Small tables with named rows and columns. After each table, cells are looked up by row and column.

mil
           buv    suk    siv    raf
vozog    48129  77974  54945  16089
nonesum  83354  55867  91731  41907
zub      76747  75440  78848  90363
boko     90669  45809  92319  57088

What is the buv of nonesum in mil? 83354
What is the raf of nonesum in mil? 41907
What is the siv of nonesum in mil? 91731
What is the raf of vozog in mil? 16089
What is the siv of vozog in mil? 54945
What is the suk of boko in mil? 45809
What is the raf of zub in mil? 90363
What is the buv of vozog in mil? 48129
What is the suk of nonesum in mil? 55867
What is the buv of zub in mil? 76747
What is the buv of boko in mil? 90669
What is the siv of boko in mil? 92319
What is the suk of vozog in mil? 77974
What is the suk of zub in mil? 75440
What is the raf of boko in mil? 57088
Which row has the largest suk? vozog

muk
columns: rof, zegus, fen, duzero, zan, pebod
romenek: [35.619, 17.333, 33.738, 86.583, 83.920, 85.613]
vede: [83.017, 77.498, 82.757, 96.713, 80.722, 77.438]
tul: [51.148, 45.250, 53.796, 86.382, 82.555, 93.468]
lav: [60.745, 60.595, 60.133, 61.236, 61.712, 61.937]
kaned: [61.490, 61.663, 58.259, 59.627, 61.415, 61.315]
mun: [61.360, 61.338, 61.371, 60.515, 60.632, 60.108]
bozu: [59.904, 59.792, 59.248, 60.901, 61.789, 62.461]

What is the zegus of lav in muk?
60.595
What is the zan of kaned in muk?
61.415
What is the duzero of vede in muk?
96.713
What is the fen of tul in muk?
53.796
What is the duzero of lav in muk?
61.236
What is the pebod of tul in muk?
93.468
What is the rof of mun in muk?
61.360
What is the zegus of vede in muk?
77.498
What is the duzero of mun in muk?
60.515
What is the zegus of romenek in muk?
17.333
What is the pebod of lav in muk?
61.937
Which row has the largest pebod? tul

det:
|  | big | beg | fafil | kefef |
|---|---|---|---|---|
| fes | 538 | -152 | 576 | -276 |
| nus | 714 | -16 | 451 | -155 |
| gor | 49 | -204 | 584 | -551 |
| zuduze | 786 | 181 | 281 | -68 |
| boru | -292 | -30 | 186 | -731 |
| gef | 302 | -218 | 634 | -412 |

What is the fafil of nus in det? 451
What is the fafil of fes in det? 576
What is the fafil of zuduze in det? 281
What is the beg of nus in det? -16
What is the kefef of boru in det? -731
What is the beg of gef in det? -218
What is the beg of boru in det? -30
What is the kefef of fes in det? -276
What is the kefef of gef in det? -412
What is the kefef of gor in det? -551
What is the kefef of nus in det? -155
What is the big of gor in det? 49
What is the kefef of zuduze in det? -68
What is the big of boru in det? -292
What is the fafil of boru in det? 186
What is the beg of zuduze in det? 181
What is the big of nus in det? 714
What is the big of gef in det? 302
What is the fafil of gor in det? 584

gota =
        pobezif   nit   pur  kigenun   gom
zov        5978  6795  9004     4006  7089
rularu     5441  8379  7733     5941  7894
buf        5611  6231  5664     7989  6124
pubufo     5946  5832  1664     4987  8835
vof        4441  6817  5883     6767  4969
sipir      7290  6326  4130     8935  6881
kofip      9096  6842  5879     4145  5473
suv        4620  3958  6423     7779  4789
tel        7487  5870  5873     9319  7498
motot      8238  5616  5215     6850  8930

pubufo, gom: 8835
suv, pur: 6423
sipir, pobezif: 7290
buf, pur: 5664
tel, pobezif: 7487
pubufo, pur: 1664
kofip, gom: 5473
kofip, kigenun: 4145
motot, nit: 5616
tel, kigenun: 9319
buf, pobezif: 5611
zov, pobezif: 5978
rularu, kigenun: 5941
tel, gom: 7498
motot, kigenun: 6850
motot, gom: 8930
kofip, nit: 6842

mut
cols = veruvi, tid
zupo: [554, 900]
penube: [444, 689]
bovad: [210, 559]
befe: [49, 618]
duzimu: [-260, 419]
zal: [4, 299]
fip: [-28, 83]
zuf: [-256, 125]
leb: [-184, -225]
sisagit: [-329, -188]
bes: [-392, -385]
kasiga: [-242, -630]
dud: [-297, -464]
sut: [-265, -458]

What is the tid of penube in mut? 689
What is the tid of zal in mut? 299
What is the veruvi of kasiga in mut? -242
What is the tid of fip in mut? 83
What is the tid of sut in mut? -458
What is the tid of kasiga in mut? -630
What is the veruvi of zuf in mut? -256
What is the veruvi of befe in mut? 49
What is the veruvi of bes in mut? -392
What is the veruvi of sisagit in mut? -329
What is the tid of befe in mut? 618
What is the veruvi of sut in mut? -265
What is the veruvi of fip in mut? -28
What is the veruvi of dud in mut? -297
What is the veruvi of leb in mut? -184
What is the veruvi of zal in mut? 4
What is the tid of zuf in mut? 125
What is the veruvi of duzimu in mut? -260

nelonu.tsv
	piv	leta	zof	lekez	ged
rel	60	48	51	62	32
lirudak	49	53	52	41	72
lel	51	57	45	48	56
dekinaf	49	61	51	47	66
bet	40	59	52	30	97
rezumu	70	44	78	91	32
fel	45	64	32	21	84
bozelu	48	67	21	11	81

lekez of bet is 30
lekez of dekinaf is 47
zof of rezumu is 78
lekez of rel is 62
piv of rezumu is 70
ged of bet is 97
lekez of lel is 48
piv of rel is 60
ged of rezumu is 32
ged of dekinaf is 66
Which row has the largest lekez? rezumu

Table giba
	nudida	kar
navo	4225	7960
tapupop	9625	3562
paku	6629	4322
gar	9825	5515
folovef	6662	2199

tapupop, kar -> 3562
navo, nudida -> 4225
folovef, nudida -> 6662
folovef, kar -> 2199
paku, nudida -> 6629
paku, kar -> 4322
gar, nudida -> 9825
tapupop, nudida -> 9625
navo, kar -> 7960
gar, kar -> 5515
Which row has the largest nudida? gar

mig =
	vinunu	fos	noda	ger	timitik
beb	-0.179	-0.177	-0.244	-0.236	-0.254
kad	0.435	0.565	-0.270	-0.214	-0.255
fof	-0.526	-0.537	-0.201	-0.245	-0.221
rotan	-0.515	-0.592	-0.230	-0.252	-0.251
fidof	-0.274	-0.252	-0.240	-0.202	-0.203
gepule	0.091	0.126	-0.204	-0.236	-0.253
tokinid	-0.040	-0.016	-0.195	-0.252	-0.270
nineli	0.020	0.002	-0.211	-0.230	-0.266
vevad	-0.670	-0.748	-0.196	-0.223	-0.228

fidof, vinunu => -0.274
kad, fos => 0.565
rotan, timitik => -0.251
gepule, timitik => -0.253
vevad, ger => -0.223
nineli, fos => 0.002
vevad, timitik => -0.228
gepule, fos => 0.126
fof, fos => -0.537
kad, noda => -0.270
beb, timitik => -0.254
fidof, noda => -0.240
beb, ger => -0.236
fidof, timitik => -0.203
fof, vinunu => -0.526
tokinid, ger => -0.252
rotan, vinunu => -0.515
kad, ger => -0.214
nineli, ger => -0.230
gepule, vinunu => 0.091

